(in the rows, 128 means zero)
Here are made-up objects, facts about them, and rows of numbers that follow some of those facts. Name the object behind each unnamed row.

There are 2 kinds of fact about the objects: π, ψ.
π 13 <- resko,grevo,pigren,ruskemun,kiskim,neflem,trustu,klomus,trestir,miris,butras,zedel,saflo,botrirus,treplosko,pebas,duste,favo,fiflo,sotran,rokos,koren,skorobam,brebribal,plekolem,beskar,vekoskil,debri,grefli,nunepu,daplo,grubur,distul,reklun,loflam,klifem,kliduflir,lupekli,gosto,mople,fledo,groplur,koduber,tamek,tukim,stipozum,lepoki,drinikik,roklelom
π 499 <- mavim,klovun,nimok,klafozos,braru,pagreli,puflo,gruka,leskir,dedrel,stostu,plarum,stistik,zafum,zofivek,vano,febrigran,rovar,pema,deski,kleska,trinos,dreklas,vefin,brotin,fimol,fliple,gofebrem,gurik,pevem,kedegi,plikir,grastil,mibik,gena,dritobro,numas,zufir,lopu,nabetrul,rugom,pidan,difur,mutrik,sete
π 408 <- stetetrur,kikler,nanir,dronek,pigrik,gralu,gimel,daklin,vabugras,drenak,flibrabral,fleskur,bralol,megin,drogra,petoplur,gotar,stenibek,suklel,pakloka,rutra,pliflo,klurir,nufidis,gubrin,tefikon,klava,brestavos,megupu,zikikles,fufatre,plebrom,pirafles,keseklan,bipem,rabrafluk,geskar,vugroro,laske,riflu,biflufo,neflok,trazi,mistetron,doke,kasetram,fedreke,dresko,lekun,notol,plobre,grumo,liplu,sakla,futum,nidro,klelivo,gubik,tizutas,skerok,klori,stedes,keli,sudroklam,nulin,trodo,paflok,robam,tomol,ragras,gezur,foskugar,rugul,guza,zosor,trogus,riklin
grevo ψ [brotin,tamek,ragras,miris]
stetetrur ψ [gosto,gurik,rovar,mavim]
pigren ψ [lepoki,rabrafluk,riflu,zofivek,beskar]
nanir ψ [stipozum,klovun,trustu]
nimok ψ [fimol,fledo,vugroro]
gralu ψ [liplu,deski]
flibrabral ψ [sotran,klifem,tukim,groplur,pebas]
kiskim ψ [trestir,vano,stedes]
drogra ψ [ruskemun,paflok,kasetram,rugul]
butras ψ [fedreke,grefli]
petoplur ψ [tomol,mavim]
stenibek ψ [dreklas,tukim]
zedel ψ [brotin,difur,neflem]
gruka ψ [zikikles,plekolem]
leskir ψ [gotar]
dedrel ψ [doke,neflok,fufatre]
saflo ψ [riklin,mibik,kasetram]
botrirus ψ [roklelom,trustu]
suklel ψ [dronek]
treplosko ψ [sete,stistik,tamek]
rutra ψ [trazi]
stostu ψ [sotran,zikikles]
pliflo ψ [loflam,dritobro,mutrik]
klurir ψ [distul,fufatre,drenak]
nufidis ψ [klori,gena,favo,tukim,fufatre,febrigran]
fiflo ψ [gubik]
gubrin ψ [tomol,daklin,tamek,bipem]
tefikon ψ [gotar,neflem]
rokos ψ [braru,duste]
klava ψ [nidro,gofebrem,lopu]
brestavos ψ [gimel]
megupu ψ [nidro,vefin,klafozos,fledo]
koren ψ [plebrom,pakloka]
laske ψ [gubik,doke,pigrik,drenak]
brebribal ψ [sotran,dresko,daplo]
pema ψ [keseklan,fedreke,grumo]
biflufo ψ [foskugar,sudroklam,mutrik,klovun,daplo]
nunepu ψ [fliple,kedegi,lepoki,vefin,pirafles,ragras]
lekun ψ [geskar,liplu]
notol ψ [resko]
kleska ψ [favo,grastil,pebas,skerok]
plobre ψ [plarum,rabrafluk,vabugras]
grubur ψ [kliduflir,grastil,zikikles,beskar]
sakla ψ [foskugar,pevem,fleskur]
trinos ψ [loflam,guza,deski]
futum ψ [miris]
klelivo ψ [fleskur,duste]
tizutas ψ [nulin]
keli ψ [gimel,vefin,kikler,fufatre]
plikir ψ [keseklan]
trodo ψ [kedegi,fimol,trazi,klomus,zafum]
lupekli ψ [megin,puflo,zikikles,vekoskil,bralol,skorobam]
robam ψ [gubik,mople,mistetron,debri]
numas ψ [sudroklam,difur]
nabetrul ψ [braru]
rugom ψ [sete,duste,rugul]
zosor ψ [foskugar,gofebrem,stipozum,pevem,gotar,fledo,drenak]
trogus ψ [tomol,tamek,zofivek,fufatre,dronek]
pidan ψ [sotran]
drinikik ψ [zufir,riflu,dresko,koduber]

Named rows:
[108 148 101 113 116 135 106 151 154 151 150 120 125 127  84  94 111 128
 146  90 121 132 143 109  93 128 153 178] -> reklun
[103 151 169 114 111 127 101 126 165 152 157 147 159 131  66  94 115 129
 133  86 109 131 153 111 114 135 147 194] -> neflem
[105 146  81 103 123 146  94 125 145 146 143 133 127 125  84  97 108 133
 147  93 134 121 138 109  89 131 158 205] -> loflam
[109 147 101 111 116 134 106 146 153 151 151 123 121 127  84  94 112 133
 147  91 123 132 148 109  92 130 154 178] -> resko
[109 147  97 110 117 134 107 152 154 151 149 120 125 126  85  91 108 131
 147  90 125 132 147 109  96 127 151 174] -> koduber
[115 165  72 144 126 109  96 157 166 172 114 162 114 130  83 112  69 110
 133  95 127 120 139 101  85 108 147 173] -> dresko
[115 147 132 126 132  87  78 183 155 182 137 171 132 145  67 121  99  57
 119  97  91 124 103 112  43 135 146 211] -> zosor
[115 165  94 141 127 105  92 148 160 167 115 158  99 139  81 125  93 111
 140  95 120 115 146  94  68 132 162 190] -> tizutas
[113 162  77 141 118 120 109 169 177 180 122 177  91 133  82 121  76  89
 119  99 116 127 141 110  60 123 155 192] -> fleskur
[109 172  86 147 118 109 103 147 164 167 116 159 127 133  80 123  76 110
 132  96 125 125 114 102  84 116 159 173] -> klori
[111 174  93 147 121 110 101 146 172 173 129 156 109 132  82 128  68 107
 145  97 127 120 141 105  89 122 154 167] -> daklin
[116 150 128 109 140 131  95 154 183 167 116 120 121 123  79 110  80 115
 133  98 128 134 138 117 112 129 176 149] -> gurik
[116 156 134 114 143 135  97 154 187 171 123 116 114 123  78 112  76 111
 138  98 127 133 149 117 116 131 177 151] -> stistik
[117 157 133 113 145 132  93 150 185 170 127 109 119 123  80 113  75 110
 142  98 129 129 148 116 117 132 177 147] -> mavim
[117 153 116 120 127 162 118 167 202 174 105 137  87 127  79 108  95 106
 104  96 117 142 168 111  89 134 192 179] -> braru
[116 147 110 100 148 134  84 151 176 170 117 121 124 121  79 107  75 109
 130 100 131 127 129 121 101 127 172 171] -> mutrik
[130 145 137 105 134 106  97 150 165 164 104  98 139 136  68  98 118 199
 120  97 121 114 174  93  89 146 190 131] -> plikir

Rows to name:
No name comes twice in this set of rows, the named rows included.
[103 177 114 147 124 111  74 212 172 145 137 207  38 125  78 142 137 108
 137 110 124 112 153 100  44  92 158 113]	gubik
[104 157 133 141 119  89 101 146 167 154  73 178  38 146 100 137  94  95
 169  92 129 156 171  84 112 118 152 182]	zikikles
[118 144 117 100 144 122  97 161 178 171 116 104 112 126  84 112  78 115
 141 101 128 138 132 119 102 135 176 152]	kedegi
[115 139  91 105 128 129  92 156 142 156 153 114 112 131  83  93 123 126
 152  89 116 121 158 103  73 142 155 194]	botrirus
[134 140 109 128 163 132  69 182 169 169  79 119 108 124  81  72  93 104
 133  78 124 135 185  83 130  97 158 173]	pidan
[121 150  65 129 142 107  76 160 156 183 126 168 111 132  77 113  77  91
 128  97 117 103 144 107  51 125 144 212]	biflufo
[111 155  85 127 114 141 103 149 146 147 140 110 166 125  78  77 113 134
 134  81 121 133 120  97 103 115 156 179]	tukim
[117 177  96 155 131 108  92 149 159 171 129 137 108 138  82 131  83 100
 154  91 118 113 140  92  73 138 166 184]	suklel
[116 139  88 103 127 119 101 153 135 157 155  85 111 136  91 100 117 119
 170  89 116 132 141 103  74 155 160 188]	nunepu
[107 153  99 117 115 136 105 157 150 148 155 112 134 126  84  94 117 122
 146  88 119 136 117 107  91 125 156 168]	distul
[117 154 122 113 140 132  94 157 182 165 112 111 139 124  77 104  82 122
 124  96 127 135 124 112 112 123 178 157]	dreklas
[120 169 122 134 146 131  80 188 156 151 122  72 150 129  75 115 116  90
 138  88 111 138  73  98  88 130 200 152]	dedrel
[119 186 116 167 138 112  93 137 170 182 153 127  98 134  83 139  67  90
 174  89 120 101 178  95  92 147 163 173]	gubrin
[109 140  97 102 122 129 100 160 149 158 158 121 129 127  82  89 108 116
 142  93 116 131 133 116  83 130 146 182]	stipozum
[108 178  90 151 119 109  94 174 162 159 124 160 110 131  80 129  96  99
 134  98 121 125 105 101  72 110 161 152]	doke

Now the same objects, written a new way:
Known rows:
[125 117 119 131 133 128 107 125 124 136 125 143 143 137 131 125 125 115
 120 125  95 144 154  97 160 116 134 134 107 116 131 135 129 118 132 118
 118 120] -> lepoki
[129 110 153 130 135 130 123 128 124 113 127 145 112 136 126 124 132 140
 135 138 123 141 155 103 147 121 128 129 128 125 126 161 139 132 129 133
 116 129] -> trustu
[123 129 124 138 126 135 114 133 127 124 125 125 128 133 135 125 129 137
 115 105  28 109 146 115 162 123 137 131 114 121 139 110 152 103 132 120
 117 148] -> nunepu
[129 117 146 135 129 131 109 128 125 118 131 139 129 135 130 124 132 137
 129 122  72 133 155 115 144 121 127 150 129 146 126 134 135 114 133 126
 122 127] -> reklun
[129 125 115 128 129 120 137 121 139 132 124 147 145 119 128 119 122 117
 146 123 164 150 133 149 103 127 122 140 170 131 124 142 130 116 124 119
 137 127] -> kasetram
[128 134 123 121 129 123 132 125 133 124 118 112 136 131 121 129 132 119
 134 131 144 152 129 147 118 115 127 101 128 117 125 133 115 145 106 132
 130 119] -> doke
[129 134 115 123 129 127 130 126 134 128 123 111 133 127 123 125 134 113
 132 130 127 140 130 147 119 118 127 102 128 120 125 135 120 136 108 132
 132 123] -> neflok
[124 130 103 122 125 125 133 122 133 144 123 142 139 126 134 129 113 108
 123 127 161 143 125 138 131 127 129 107 110 108 127 148 130 117 116 126
 120 131] -> ragras
[132 124 142 128 123 124 131 122 114 140 129 148 161 123 130 126 123 131
 128 131 106 148 117 165 112 137 120 132 122 134 117 153 118 137 112 135
 129 124] -> keseklan
[126 127 141 124 129 130 148 135 130 120 123 128 120 125 124 125 127 141
 132 121 117 101 112 153 111 137 127 102 139 110 126 128 148 133 121 138
 122 144] -> nanir
[139 111 122 120 124 120 133 128 135 126 122 127 135 126 128 140 117 121
 135 117 145 122 116 149 119 134 124 112 142 137 115 153 104 110 123 130
 124 112] -> geskar
[129 132 138 126 133 135 137 129 120 132 131 130 109 124 131 139 125 132
 126 149 238 138 121 103 130 141 130 138 115 127 131 132 122 146 134 132
 124 131] -> difur
[143 116 132 125 128 128 129 133 122 126 125 117 111 125 135 154 123 135
 135 134 224 130 111 106 140 143 127 138 139 148 121 139  83 123 141 127
 129 112] -> deski
[125 133 121 128 132 130 124 129 118 151 124 122 140 131 130 135 124 118
 120 134 174 135 127 105 135 139 132 153 118 121 127 101 102 143 137 115
 134 115] -> plarum
[129 144 132 128 125 137 120 125 129 129 135 108 107 130 135 142 121 121
 123 146 220 137 133 119 139 141 128 149  95 158 134 117 113 136 138 129
 132 125] -> gurik
[132 138 148 138 124 135 126 131 104 136 131 122 140 123 136 133 133 147
 121 132 125 130 108 139 128 151 126 161 122 152 130 107 110 148 132 129
 135 136] -> plikir
[128 134 137 129 133 128 142 129 118 122 125 125 102 127 130 138 131 148
 136 149 218 144 114 101 130 133 129 139 136 118 137 132 120 153 130 127
 129 138] -> pevem

Rows to name:
No name comes twice in this set of rows, the named rows included.
[130 122 142 131 128 136 105 123 133 120 138 131 119 139 132 124 129 116
 125 132 113 141 168 118 155 124 128 142 100 160 128 141 142 114 133 133
 120 122]	gosto
[129 114 138 136 136 128 121 124 135 120 132 154 125 127 130 114 135 128
 143 131 135 162 167 106 138 123 126 156 156 130 131 153 144 111 132 122
 125 131]	duste
[132 136 125 135 129 127 129 125 128 130 127 129 124 120 135 130 127 140
 138 137 200 148 129 114 125 139 126 167 163 140 135 112 113 123 139 114
 143 128]	mibik
[131 136 135 129 122 126 125 127 121 125 126 121 115 130 132 138 121 142
 126 143 188 133 118 119 133 137 126 156 125 153 130 125  98 135 139 123
 134 124]	vano
[126 143 103 126 123 131 133 131 134 125 125 109 132 123 130 130 134 127
 121 109  78 107 118 153 122 124 132 102 123 114 136 113 137 119 113 131
 129 146]	keli
[130 127 124 128 134 129 131 132 117 151 129 127 136 124 128 133 128 113
 122 139 182 127 114 100 130 137 132 142 120 115 128 106 105 150 137 120
 135 117]	zufir
[128 120 131 131 132 137 111 124 131 129 133 144 124 135 133 125 126 117
 126 130 129 153 168 105 159 122 131 138 103 133 132 143 148 114 130 129
 116 130]	miris
[129 112 120 119 134 123 137 127 128 149 128 146 153 123 122 125 126 107
 125 133 128 127 112 132 108 127 127 106 131 104 116 134 122 139 123 131
 128 111]	dresko
[131 125 143 126 133 129 142 132 119 127 128 127 107 125 130 140 131 141
 135 146 222 132 106  99 128 138 129 131 132 119 133 140 116 152 134 134
 126 127]	klovun
[128 122 137 143 131 130 120 131 134 117 130 137 129 127 132 114 135 139
 136 107  59 125 161 123 139 130 128 161 172 146 135 112 152 101 138 116
 132 140]	saflo
[130 102 148 128 137 133 123 130 125 123 135 149 127 137 121 121 136 124
 135 136 105 135 138  94 141 119 128 127 129 117 126 154 136 133 135 133
 118 119]	daplo
[123 134 108 126 118 118 136 127 129 130 118 136 135 127 134 136 114 141
 122 112 105 115 104 155 127 128 130 114 129 119 129 137 130 111 121 123
 124 140]	rutra

The same objects again, as new rows of numbers:
Some objects and their rows:
[113 142 142 120 165 142 177 126 124 168 169 166 105 154 174  89 134 147
 107 119 113 157 107 134 115 188 111  83  46 127 104 132 136 129 109 168
 129 121 137 166 129 135 161 177 136 117 129 176 127 125] -> plobre
[114 121  97 154  32  82 160 123 110 125 141 131 119 124  72 106 147  96
 133 163 138 116 123 130 104 158 158 141 116 111 137  91 187  91 134 123
  92  83 144 114 150  92 151 128 134 155 142 119 129 166] -> botrirus
[122 118 137 140 118 186 113 168 122 145 129 112 161 112 213  76 157 183
 120 150 118 165  94 174 130 100 153  84 138 125 186 162 136 168 139 160
 153 176 122 159 107 173 162  92 139 159  98 157 147 154] -> grumo
[ 80 126 128  94 146 117 187 116 133 150  89 126 125  77  89 175  96  83
 148 140  97 108 134 120 122 121 165 142 138 130  89 131 122  77  84 181
  66 182 138  87 115 102 162 169 142  88  84 156  83  74] -> stostu
[116 151 118 107 141 103  65  60 132 119 134  90 158  71 107 144  75 102
 144 131 125 137 151  86 150 114 133 151 174 139 150 130 112 115 126 103
 101 175  81  72 131 115 125 105 148 122 110 133 121 132] -> lopu
[121 147  97 129 142 168  94 134 110  92 114 107 113 142 161  77 120 161
 122 105 151 157 151 139 113 104 123  99 127 141 106 151  90 173 152  70
 132 114 119 164 139 140 107 112 180 160 132 125 123 164] -> fleskur
[131 169 132 154 170 119  91 144 141 122 118 134 149 155 187 121 145 143
 142 104 126 159 130 155 113 103 119  85 105 103 122 144 108 188 164  52
 165 165 115  96 146 145  93 128  91 116 166 127 134 128] -> doke
[160 110 149 171 136  82 158 181 168  94 143 155 111 127 123 174 123 100
 156 121 167  63 119  81 153 133 141 133 156 142 113 161 183 100 130 166
 143  86 163 127 134 125 158 170 102 173 124 119 151 113] -> beskar
[128 122 142 158 107  53 204 139 151 152 181 176 110 142  78 145 117  86
 118 148 134  98  97  98 119 212 118 140  71 120 115 106 188  70  98 187
 122  52 160 142 141 100 174 187  84 150 123 157 139 115] -> pigren
[117 113 119  95 165 148 111  99 131 163 197 129 136 171 105  91 151 162
 104 121 118 135 113 114 145 136 118  83  76 144 129 109 133 169 144 154
 142 156 110 181 134 140 148 128 160 105 137 147 159 145] -> rutra
[146 107 126 107 187 154  72 111 138 125 190 115 134 167 128 109 148 172
 120  97 140 123 118  99 173 110 117  77 123 154 136 136 129 183 164 135
 164 167 105 170 132 158 136 119 161 131 140 124 178 141] -> trazi
[ 74 129 103 112  94 171 148 128 121 160 118 134 110 179 112 100  95 176
  90 121 108 155 139 180  97 162  74 103  50 136 103 131  67 157 114 160
  97  89 146 239 110 121  94 104 164 122 139 152  96 168] -> drogra
[122  98 123 150  37  89 164 147 139 154 142 139 131 136  81 147 149 111
 137 169 123 108 121 142 126 155 126 147 117 123 155 101 176 110 136 176
 100  92 166 144 115 104 135 116 117 134 143 114 132 162] -> koren
[126 154 142 120 132 140  90  92 131 100  87 100 125 102 135 188  34 114
 116 115 139 151 159 104 135 127  73 185 178 158 130 163  59  88 103 128
 115  89 104 142 102 125  83  87 120 130  95 116  96 107] -> sete
[134 142 134 104 131 180 187 127  95 165 123 148 109 187 133 104 187 127
  94 145  90 204  99 165  77 137 106 128  70 113 124  83 138 128 144 133
 141 111 137 172  98 147 142 109 115  48 129 146 131 112] -> stetetrur
[ 86 140 107  82 128  82  90  29 125 157 175 103 154  95  54 136  79 101
 120 153 100 130 140  83 139 153 124 144 116 140 146  94 124  99 123 144
  86 182  73  97 136  96 147 114 150  89 104 154 120 124] -> nimok
[141 138 106 119 180 135  66 107 127 111 159 108 145 154 136  87 141 163
 115 102 142 141 127 105 138  96 136  81 112 140 128 134 120 183 171  79
 150 174 100 134 154 153 133 114 157 139 144 126 160 142] -> nidro

Rows to name:
No name comes twice in this set of rows, the named rows included.
[ 75 132 129  94 148 118 187 114 141 150 107 129 124  88  89 189 100  77
 167 146  86 116 143 114 123 110 149 138 133 142  95 133 135  82  98 185
  56 182 136 105 100 103 161 156 152  69  93 158  87  81]	gruka
[ 93 110 106 139  65  88 229 162 149 145 139 151 112 158  32 176 171  72
 163 165 109  85 124 118  92 130 161 116 102 137  93 104 212  87 137 201
  52 107 195 159 106  93 184 157 148  90 135 143 127 134]	lupekli
[ 71 109 139  97 134 107 161 106 132 177  84 135 155  86  64 171  87 103
 110 143  85  78 117 142 120 130 151 152 119 107 104 114  97  93  66 167
 111 187 129  86 126  97 141 159  98  77  97 152  72  60]	kleska
[102 163 112 134 148 112 132 118 118 163 136 148 149 172 122  92 152 141
  91 122  98 170 111 165  82 139 121  95  46  89 106  93 106 163 143  80
 154 154 121 122 153 123 126 139  95  90 157 161 118 123]	klurir
[135 138 127  89 124 143 112  86  95 108 101 104 110  40 163 124 100 104
 155 125 137 139 167 111 153 119 151 179 203 134 136 131 106  90  87 108
  97 142  84  38 135 117 107 136 182 144 110  96  99 127]	mutrik
[172 138 139 120 205 158 101 115 120 104 162 125 120 173 156  96 133 152
  99  97 145 152 115  91 135 133 106 107 121 142 122 140 116 153 152 107
 192 117 112 172 131 165 135 125 124 127 116 136 172 109]	ragras
[121 120 155 108 180 129 126 130 147 125  83 125 143  72 119 200  89 112
 160 112 121  73 145 108 156  91 152 146 194 141 108 167 102 109  89 158
 112 182 126  86 121 121 136 155 115 114  92 127 103  65]	grastil
[ 95 150  79 107 110 146 149 103  84 144 132 127 113 129 132  34 155 139
 103 137 113 183 122 150  85 140 161  95  67 109 106  97 128 135 129  87
 113 139 119 128 163 120 156 141 183 126 133 153 112 161]	nanir
[113 143 130 114 123 139  90 100 138 105  85  93 131  79 141 174  46 121
 144 124 135 140 166 119 146 118  97 167 182 159 138 164  68 109 103 137
  82 123 105 133  99 116  82  88 149 142 100 119  89 134]	braru
[139 101 129 161 104 102 172 189 159 101 121 135 116 139  85 185 158  97
 179 140 146  60 136 106 132  97 161 116 160 155 104 150 191 112 140 168
  94 102 181 140 113 115 152 151 134 147 134 108 141 125]	plekolem
[156  97 136  88 131 195 131 131  97 142 136 133  86 125 189  76 188 168
 145 100 125 142 155 169 162 131 133 118 130 116 131 109 119 159 118 126
 146 138 110 113 128 144  88 141 188 124 169  86 128 158]	guza
[130 123 106 112 172 144  70 102 124 123 177 107 141 159 123  86 140 162
 118 102 135 137 131 106 148 112 131  83 108 143 130 124 128 179 166 101
 150 167  94 155 147 142 136 116 166 127 145 132 165 154]	vugroro

The same objects again, as new rows of numbers:
Known rows:
[ 89 144 145 138  41 165 112 101 129 131 143 145 142 123 168  82 128  84
 145 124  45 148 137 117  97  73  56 135 140] -> tamek
[153 162 170  74 122 141 156 102 104 135  69 147 116 131 150 104 118 153
  90  88  90 176 156 151 119  86 107 160 153] -> treplosko
[121 124 156 139  50 170 124 122 125 155 135 129 121  80 130 145 109  51
 135 119 126 117 146 130 109 129  90 118 127] -> trustu
[150 117 119 109 145 186 155 125 130 143  62 129  99 125 171 123 106 136
  83  69 140 169 183 123 174 129 167 170  94] -> grubur
[143 141 103 200  49 218 117 155 163 149 149 141 114 124 198 112 126  52
  96 125 117 146 146  92  99 117  65 123 158] -> tukim
[139 116 103  52 100 124 165 150 102 158  60 103 118 125 171 153 100 164
 114 145 144 139 156 138 164 121 141 117 163] -> nimok
[136 117 144  75  83 116 171 126 118 148 107 112 139 113 166 171  97 118
 124 130 139 148 138 131 158 112 121 144 152] -> leskir
[ 97 132 142 137  37 130 145 116 120 137 150 115 161  96 147 180  79  57
 150 127 128 139 134 127 149 139  88 121 129] -> klovun
[132 115 144 123  90 126 116 126 175  72 134  92 115 130 165 184 176 162
 129 121 129 112 119 135  73 138 115  97 113] -> grumo
[135 143 155 128 178 131 162 139  76 146  64 151 121 151 170 121  96 165
  72 119  94 128 134 126 112 201 149 111 137] -> gralu
[153 137 158  69 129 174 156 119 112 145  75 141  90 116 161 146 122 156
  62 102 138 138 154 154 120 125 133 135 127] -> kiskim
[165 128  92  51 124 160 139 152  85 164  37 127 109 129 154  89 138 170
  78 125 105 163 171 148 128  97 137 137 109] -> nunepu
[129 141 164 119 172 133 158 135  84 138  67 146 126 140 170 128 102 164
  78 121  94 131 134 130 113 196 151 110 141] -> lekun
[168 107 182  96 137  92 164 137 125 131  87 111 132 122 137 132 116 137
 134 127 108 163 128 147 107 135 152 142 146] -> tefikon
[100 130 166 168  82 113 113 114 140 106 146 125 170 149 200  91 137 125
 161 130  43 151 111 116  81  92  93 127 138] -> tomol
[120 127 154 123  67 171 129 124 129 141 125 136 112  95 142 148 115  75
 122 114 124 115 145 130 114 128  91 127 129] -> roklelom
[103 118  94 113  49 138 129 147 125 147 111 108 133 106 185 149 110 109
 149 156 119 119 141 115 153 105  98  96 166] -> klafozos

Name these rows:
No name comes twice in this set of rows, the named rows included.
[106 111 122 115  47 133 137 130 124 140 118 106 145 103 180 158 102 105
 150 140 127 118 140 119 152 112 100 108 164]	lopu
[150 132 142  53 100 176 148 113 154 132  98 116  78 127 148 180 162 167
  56  98 159 129 139 155  98 112 118 140 102]	butras
[101 113  95 145  98 129 107 167 124 107  88 108 123 108 168 108 131 133
 171 158  94 106 147 119 102 151 108  67 146]	trazi
[106 138 126 103  77 148 146 114 119 127 106 118 136 123 185 169 108 136
 115 117 123 138 140 123 150 128 104 122 149]	pagreli
[ 91 163 143 116  61 126 137  92 120 107 118 119 153 135 186 146 101 129
 144 114  87 161 145 124 140  91  70 126 172]	stistik
[184 137 130 161 153 142 146 171 139 129  87 119 119 155 194 115 129 146
  87 117 119 179 144 113  93 147 137 135 165]	stenibek
[129 108 167 161  78 105 115 145 149 120 139 107 146  93 145 130 113  77
 195 149  94 122 122 122  96 132 110 102 150]	gotar
[121 110 142 206  78 131  78 155 146 132 158 130 169 129 215  93 147 106
 164 147  57 139 117  78  70  93  90  93 181]	fufatre
[120 104 119 131  39 169 110 148 128 171 119 129 112  69 142 107 118  60
 160 157 117  91 145 122 113 103  85  84 150]	fledo
[163 158 175  79 129 152 158 121 107 111  63 140  97  98 121 138 103 139
  98  72 120 149 171 134 119 116  99 130 170]	rokos
[151 147 171 123 164 118 169 139  81 154  70 135 133 135 140 133  97 141
  82 119 105 150 137 140 114 198 153 129 123]	pliflo
[111 125  82 112  64 183 112 153 117 147  79 131  98  91 158  99 125 109
 127 146 111 104 166 129 118 127  97  92 131]	klomus
[148 130 182 110 150 105 155 107 120 121  97 130 147 168 189 107 137 184
 107 122  70 171 124 143  93 105 151 156 135]	petoplur

